Below is a small trained network, with its code and all its weights. Each question gives an input and a class and asks what happens when units are switched off, that is, made to give their printed mean instead of their output.

import numpy as np


def w(rows, s, z=0):
    codes = np.array(rows[::2]) - 128.0
    scale = np.full(codes.shape[1], s)
    scale[-1] = z or s
    return codes * scale


def f(y):
    return np.maximum(y, 0)


def log_softmax(a):
    a = a - a.max(-1, keepdims=True)
    return a - np.log(np.exp(a).sum(-1, keepdims=True))


def net(x, mask):
    res = np.array(x, float).reshape(1, 5) / 4 @ E
    y = f(res @ A[0][:, :-1].T + A[0][:, -1])
    res = res + np.where(mask, y, B[0][:, -1]) @ B[0][:, :-1]
    return log_softmax(res[-1] @ U[:, :-1].T + U[:, -1])


A, B = {}, {}
E = w([
[142,114,164,163,129,20,165,211,199,85],'x0',
[68,165,155,95,124,95,5,178,142,169],'x1',
[131,128,127,131,128,130,126,130,128,125],'x2',
[227,101,158,9,115,120,103,115,105,47],'x3',
[132,129,126,130,129,140,125,142,132,131],'x4',
],0.013)
A[0] = w([
[168,124,140,150,130,79,145,165,149,99,106],'n1',
[50,140,125,196,125,102,40,136,132,153,112],'n2',
[113,130,142,154,132,88,125,171,147,135,83],'n3',
[78,133,125,132,126,186,56,91,111,173,190],'n4',
[138,130,133,61,116,108,88,148,130,126,46],'n5',
[153,131,148,47,127,104,27,154,125,102,2],'n6',
[150,137,113,102,131,173,125,98,114,117,145],'n7',
[118,130,111,219,125,167,250,110,125,137,226],'n8',
[135,135,123,126,128,189,124,88,109,132,220],'n9',
[117,110,140,130,125,140,160,138,123,146,122],'n10',
[174,121,131,139,124,82,172,178,150,94,105],'n11',
[147,126,142,144,129,52,162,194,161,110,131],'n12',
[149,109,117,147,132,123,143,131,141,107,80],'n13',
[237,119,134,54,125,161,218,113,125,78,110],'n14',
[114,121,129,143,117,67,101,173,146,115,76],'n15',
],0.021,0.0086)
B[0] = w([
[104,133,103,108,111,169,189,159,132,117,202],'n1',
[105,183,122,127,127,77,104,151,40,123,244],'n2',
[125,126,141,147,132,91,90,167,141,131,187],'n3',
[117,216,121,113,109,193,173,77,53,114,229],'n4',
[133,101,142,129,125,173,155,101,180,147,172],'n5',
[155,117,124,136,145,180,140,77,242,128,206],'n6',
[132,95,132,130,135,101,86,116,116,148,170],'n7',
[158,99,137,121,135,191,137,80,253,132,253],'n8',
[143,83,129,138,136,126,86,99,104,120,187],'n9',
[134,141,121,115,138,127,115,121,156,124,145],'n10',
[102,146,122,97,127,158,215,156,113,116,213],'n11',
[102,186,135,139,130,93,147,167,189,136,238],'n12',
[99,133,130,134,124,145,164,136,119,131,155],'n13',
[111,113,123,128,115,80,138,177,14,122,242],'n14',
[129,128,136,140,131,89,82,165,152,132,192],'n15',
],0.03,0.032)
U = w([
[198,80,131,136,168,219,80,44,171,155,247],'0',
[70,171,93,103,93,139,154,162,74,98,189],'1',
[135,115,141,142,169,160,140,150,254,149,117],'2',
[86,170,136,175,144,44,61,190,133,139,3],'3',
[151,50,106,128,122,109,79,133,49,122,54],'4',
],0.0097,0.0038)

Each question gives the input, the list of numbers given to net, and the class t.
The units are the neurons (one row each of A and B). Each row of codes is followed by its name. A weight is (code - 128) times the scale printed after its matrix; where a second scale follows, it is the last column's (A, B and U).
mask holds one flag per neuron, in row order. A switched-off neuron (its flag False) gives its mean, the last column of its row in B, instead of its output. The means were averaged over made-up inputs and are rounded, as every weight is.
A unit's drop is (log p(t) with every unit on - log p(t) with that unit switched off) / (log p(t) with every unit on - log p(t) with every unit switched off).
The circuit of an input: a set's keep is (log p(t) with only the set's units on - log p(t) with every unit switched off) / (log p(t) with every unit on - log p(t) with every unit switched off). Starting from the 12 units with the biggest drops (on a tie, the unit counted first), units are removed one at a time, each time the one whose removal leaves the highest keep (on an exact tie, the one counted first), for as long as the keep stays at least 0.8.
units of the circuit, in order: the units of the circuit, biggest drop first
most important unit: the unit with the biggest drop
k most important neurons: the k neurons with the biggest drops, biggest first
drop when u is switched off: that unit's drop, to one decimal
input [4,3,6,1,5], class 2: most important unit -> n14
input [0,-7,-1,1,-3], class 4: units of the circuit, in order -> (n14, n4, n12)
input [2,1,7,0,1], class 3: units of the circuit, in order -> (n8, n4)
input [3,2,5,0,-1], class 3: units of the circuit, in order -> (n8, n4)
input [6,1,-2,-2,7], class 3: 3 most important neurons -> (n6, n8, n4)
input [6,0,3,-6,-5], class 2: 2 most important neurons -> (n8, n14)
input [-4,7,1,1,-3], class 0: 3 most important neurons -> (n6, n14, n11)
input [1,6,-1,0,4], class 3: 3 most important neurons -> (n8, n2, n11)
input [1,4,-7,-4,-4], class 3: 2 most important neurons -> (n11, n1)
input [-8,-5,2,1,-2], class 4: 2 most important neurons -> (n14, n6)
input [2,0,-3,0,5], class 2: 3 most important neurons -> (n14, n2, n4)
input [5,1,-2,2,-5], class 2: 3 most important neurons -> (n2, n4, n14)
input [0,-5,-8,-5,-7], class 0: drop when n12 is switched off -> 0.4
input [-3,-3,-3,0,2], class 0: most important unit -> n2
input [3,1,8,-2,-2], class 3: drop when n4 is switched off -> 0.3
input [6,-7,-1,-2,6], class 2: drop when n8 is switched off -> 2.7
